Below is a small trained network, with its code and all its weights. Each question gives an input and a target symbol and asks what happens when units are switched off, that is, made to give their printed mean instead of their output.

import numpy as np


def w(rows, s, z=0):
    codes = np.array(rows[::2]) - 128.0
    scale = np.full(codes.shape[1], s)
    scale[-1] = z or s
    return codes * scale


def f(y):
    return np.maximum(y, 0)


def softmax(a):
    e = np.exp(a - a.max(-1, keepdims=True))
    return e / e.sum(-1, keepdims=True)


def log_softmax(a):
    a = a - a.max(-1, keepdims=True)
    return a - np.log(np.exp(a).sum(-1, keepdims=True))


def net(x, mask):
    ids = ['αγδηπφψ'.index(c) for c in x.split()]
    T = len(ids)
    res = E[ids] + P[:T]
    r = res
    for j in range(3):
        rows = slice(2 * j, 2 * j + 2)
        q, k, v = (r @ M[0][rows].T for M in (Q, K, V))
        z = softmax(np.where(np.tri(T) > 0, q @ k.T / 2**0.5, -1e9)) @ v
        o = O[0][rows]
        res = res + np.where(mask[j], z, o[:, -1]) @ o[:, :-1]
    y = f(res @ A[0][:, :-1].T + A[0][:, -1])
    res = res + np.where(mask[3:7], y, B[0][:, -1]) @ B[0][:, :-1]
    return log_softmax(res[-1] @ U[:, :-1].T + U[:, -1])


Q, K, V, O, A, B = {}, {}, {}, {}, {}, {}
E = w([
[167,78,143,109,117,167],'α',
[143,90,125,104,94,166],'γ',
[93,97,199,81,95,125],'δ',
[85,121,179,95,206,149],'η',
[162,97,84,127,82,185],'π',
[5,105,86,138,108,78],'φ',
[167,78,80,103,110,187],'ψ',
],0.022)
P = w([
[178,194,128,10,83,110],'0',
[177,138,117,41,136,124],'1',
[162,108,113,67,161,129],'2',
[142,103,114,96,156,129],'3',
[138,85,115,118,157,127],'4',
[119,89,120,144,155,127],'5',
[111,91,125,168,144,129],'6',
[112,91,127,194,134,124],'7',
[112,96,129,212,132,135],'8',
[108,101,136,235,122,133],'9',
[104,103,145,251,119,136],'10',
],0.014)
Q[0] = w([
[93,149,139,122,255,179],'h1',
[106,218,228,109,119,68],'h1',
[173,166,57,193,115,120],'h2',
[200,136,100,175,95,111],'h2',
[107,62,143,89,116,198],'h3',
[52,49,147,155,128,129],'h3',
],0.013)
K[0] = w([
[162,178,121,132,185,156],'h1',
[146,106,236,103,87,136],'h1',
[160,105,149,101,114,239],'h2',
[181,84,131,77,91,168],'h2',
[96,34,132,230,125,146],'h3',
[108,105,194,252,103,201],'h3',
],0.013)
V[0] = w([
[112,136,90,130,134,110],'h1',
[161,97,104,191,123,234],'h1',
[132,134,88,148,143,104],'h2',
[134,112,75,113,83,153],'h2',
[86,91,106,115,162,84],'h3',
[80,201,9,139,98,134],'h3',
],0.011)
O[0] = w([
[81,167,79,98,111,189,125],'h1',
[119,118,161,30,15,108,67],'h1',
[144,167,101,114,157,26,90],'h2',
[99,143,148,229,244,65,168],'h2',
[254,102,178,225,90,72,145],'h3',
[38,153,229,165,103,240,3],'h3',
],0.0068,0.0076)
A[0] = w([
[254,106,206,126,127,166,179],'n1',
[44,156,197,20,147,36,89],'n2',
[97,108,162,66,167,132,211],'n3',
[75,65,106,194,168,116,1],'n4',
],0.0096,0.0036)
B[0] = w([
[16,163,205,87,95,114,254],'n1',
[218,193,69,80,121,255,169],'n2',
[105,24,94,138,47,143,204],'n3',
[160,181,97,82,128,152,226],'n4',
],0.0099,0.0081)
U = w([
[145,143,62,131,156,96,2],'α',
[82,61,135,224,150,91,151],'γ',
[102,145,132,77,123,206,163],'δ',
[121,132,93,174,173,70,127],'η',
[3,39,83,208,171,74,219],'π',
[28,177,228,215,157,115,237],'φ',
[99,146,106,149,167,115,39],'ψ',
],0.0065,0.0031)

Each question gives the input, a string of symbols that net reads in full, and the target symbol t.
The units are the heads (2 rows each of Q, K, V and O) and the neurons (one row each of A and B). Each row of codes is followed by its name. A weight is (code - 128) times the scale printed after its matrix; where a second scale follows, it is the last column's (O, A, B and U).
mask holds one flag per unit, heads first, then neurons. A switched-off unit (its flag False) gives its mean, the last column of its rows in O or B, instead of its output. The means were averaged over made-up inputs and are rounded, as every weight is.
A unit's drop is (log p(t) with every unit on - log p(t) with that unit switched off) / (log p(t) with every unit on - log p(t) with every unit switched off).
The circuit of an input: a set's keep is (log p(t) with only the set's units on - log p(t) with every unit switched off) / (log p(t) with every unit on - log p(t) with every unit switched off). Starting from all 7 units, units are removed one at a time, each time the one whose removal leaves the highest keep (on an exact tie, the one counted first), for as long as the keep stays at least 0.8.
circuit, biggest first: the units of the circuit, biggest drop first
top k neurons: the k neurons with the biggest drops, biggest first
drop when u is switched off: that unit's drop, to one decimal
input η φ γ, target φ: top neuron -> [n1]
input η δ δ φ η, target φ: circuit, biggest first -> [h3 n1]
input γ α γ, target π: top 3 neurons -> [n4 n2 n3]
input ψ δ δ, target π: circuit, biggest first -> [n4 n3]
input α δ α η φ α, target φ: top 3 neurons -> [n1 n3 n2]
input α δ α δ ψ η φ ψ φ π φ, target δ: top 2 neurons -> [n4 n2]
input γ δ π δ ψ α α α φ, target α: top 3 neurons -> [n4 n2 n1]
input η δ π φ, target δ: top 2 neurons -> [n2 n4]
input α α η α γ η α δ, target δ: drop when n4 is switched off -> -0.2
input π α γ γ α α η, target δ: drop when h1 is switched off -> 0.7
input π φ δ, target φ: drop when h3 is switched off -> 1.6
input ψ γ ψ γ π δ ψ α φ, target α: drop when h3 is switched off -> 0.0
